Each row is followed by its group and then its class within the group.
-.05 -.01 .00 -.09 -.01 .23 -.11 .11 -.05 .07 -.12 -.03 .01 .01 -.12 -.05 .12 => <53> Q342
-.10 -.10 .01 -.09 -.05 .33 -.07 .03 .14 .02 -.22 .02 .08 .06 -.03 -.05 .05 => <53> Q511
.06 .07 .13 -.11 .04 -.09 .02 -.07 .08 -.09 -.07 .06 .08 .04 -.10 .05 -.06 => <48> Q950
.04 .03 -.17 -.04 -.22 .13 -.09 .09 .05 -.05 -.04 .04 .05 .00 -.03 -.08 .11 => <48> Q930
.03 .06 .08 -.08 .02 .00 -.02 .12 -.06 -.03 .00 -.07 .08 .01 .03 .05 .11 => <44> Q328
.23 -.04 .13 -.09 -.10 .23 -.02 .14 -.15 -.07 -.11 -.01 .02 .05 -.06 -.07 .04 => <44> Q653
-.02 .03 .17 -.08 -.08 -.13 .02 -.09 -.02 -.77 -.16 .10 .12 .02 -.06 -.01 .00 => <48> Q950
-.05 .00 .09 -.24 -.03 .23 .03 .15 .13 -.05 -.19 .06 .08 .07 -.16 -.03 .15 => <45> Q361
-.11 -.09 .02 -.17 -.27 .25 -.15 .16 -.11 -.03 -.16 .19 .06 .01 -.12 -.06 .12 => <53> Q342
-.08 -.05 -.01 -.03 .06 .19 -.04 .13 .00 -.04 -.07 -.13 -.07 -.03 -.02 -.04 .07 => <53> Q342
-.04 .10 .03 -.03 -.09 .06 -.07 .07 -.03 .01 -.11 .03 .06 -.03 -.06 -.07 .07 => <48> Q950
.09 -.07 .04 -.15 -.01 .17 -.14 .16 -.12 -.09 -.03 .04 .02 .02 -.05 -.02 .21 => <44> Q328
-.13 .07 .01 -.03 -.03 -.01 -.07 .02 -.05 .03 -.07 .25 .07 -.25 .01 .00 .02 => <53> Q342
.06 -.03 .07 -.06 -.16 .07 -.13 .22 -.23 -.02 -.11 .06 .00 -.01 -.02 -.02 .08 => <44> Q653
.03 -.01 .03 -.07 -.04 .20 .04 .09 .08 -.01 -.08 .03 .09 -.04 -.03 -.03 .06 => <45> Q361
-.11 -.06 .07 -.09 -.17 .19 -.02 .16 -.10 .00 -.25 .20 .03 -.02 -.14 -.09 .20 => <53> Q342
-.18 -.09 .07 -.01 -.06 .19 -.03 .11 -.05 -.06 -.16 -.01 .02 -.09 -.07 -.02 .10 => <53> Q511
-.09 -.01 -.11 -.05 -.13 .04 .01 .09 -.03 -.08 .01 .03 .02 -.08 .00 .03 .13 => <44> Q653
.05 -.09 .05 -.04 -.15 .25 .02 .15 -.09 -.05 -.07 .07 .03 -.01 .01 -.04 .14 => <44> Q328
.01 .01 .04 -.05 -.12 .07 -.11 .17 -.17 -.02 -.15 .09 .05 -.07 .03 -.04 .06 => <48> Q950
.16 .09 .19 -.07 -.04 -.04 .01 .01 -.12 .01 -.12 .05 -.08 -.01 .00 -.05 .09 => <44> Q328
-.06 -.07 .12 -.11 .08 .30 -.12 .13 -.16 .03 -.16 .10 .12 -.01 -.08 -.03 .20 => <53> Q342
-.10 -.11 -.05 -.18 -.01 .42 -.06 .16 -.05 -.10 -.18 -.02 .11 -.01 .00 -.10 .25 => <53> Q342
-.15 -.16 -.02 -.12 -.07 .41 -.09 .14 -.15 -.09 .20 -.01 .05 .04 -.03 -.03 .13 => <53> Q511
-.14 .02 .08 -.23 .03 .16 -.10 .09 .02 -.02 -.14 .04 .11 -.05 -.10 -.07 .21 => <53> Q342
-.07 .08 -.07 -.09 .04 .36 .11 .14 .02 -.03 -.09 .01 -.09 .00 .07 .02 .17 => <45> Q773

Each row is followed by its group and then its class within the group.
.00 .46 -.12 -.05 -.02 .06 .05 -.01 -.03 .13 .18 .02 .13 -.02 .08 -.03 .01 => Q901 <93>
-.06 .48 .10 .23 .02 .11 .04 .06 .03 .22 .02 .13 .06 -.13 .36 .12 -.10 => Q901 <84>
.04 .32 .07 -.08 -.02 .03 -.11 -.03 -.10 -.13 .40 -.08 .03 .01 -.08 -.02 -.01 => Q874 <89>
.01 .42 .09 -.12 -.07 .05 -.03 -.03 -.14 -.16 .60 -.04 -.07 -.10 -.05 -.18 -.03 => Q874 <89>
-.02 .52 .11 -.05 -.05 -.04 -.05 .02 -.12 -.05 .52 .02 -.01 -.05 -.03 .00 -.18 => Q874 <89>
.00 .20 -.06 .20 -.11 .04 .04 -.01 -.03 .27 .03 .02 .06 -.08 .12 -.04 .00 => Q901 <93>
-.02 .16 .09 .06 -.09 .01 -.02 .02 -.02 -.05 .27 -.02 .01 -.05 .20 .06 -.03 => Q874 <89>
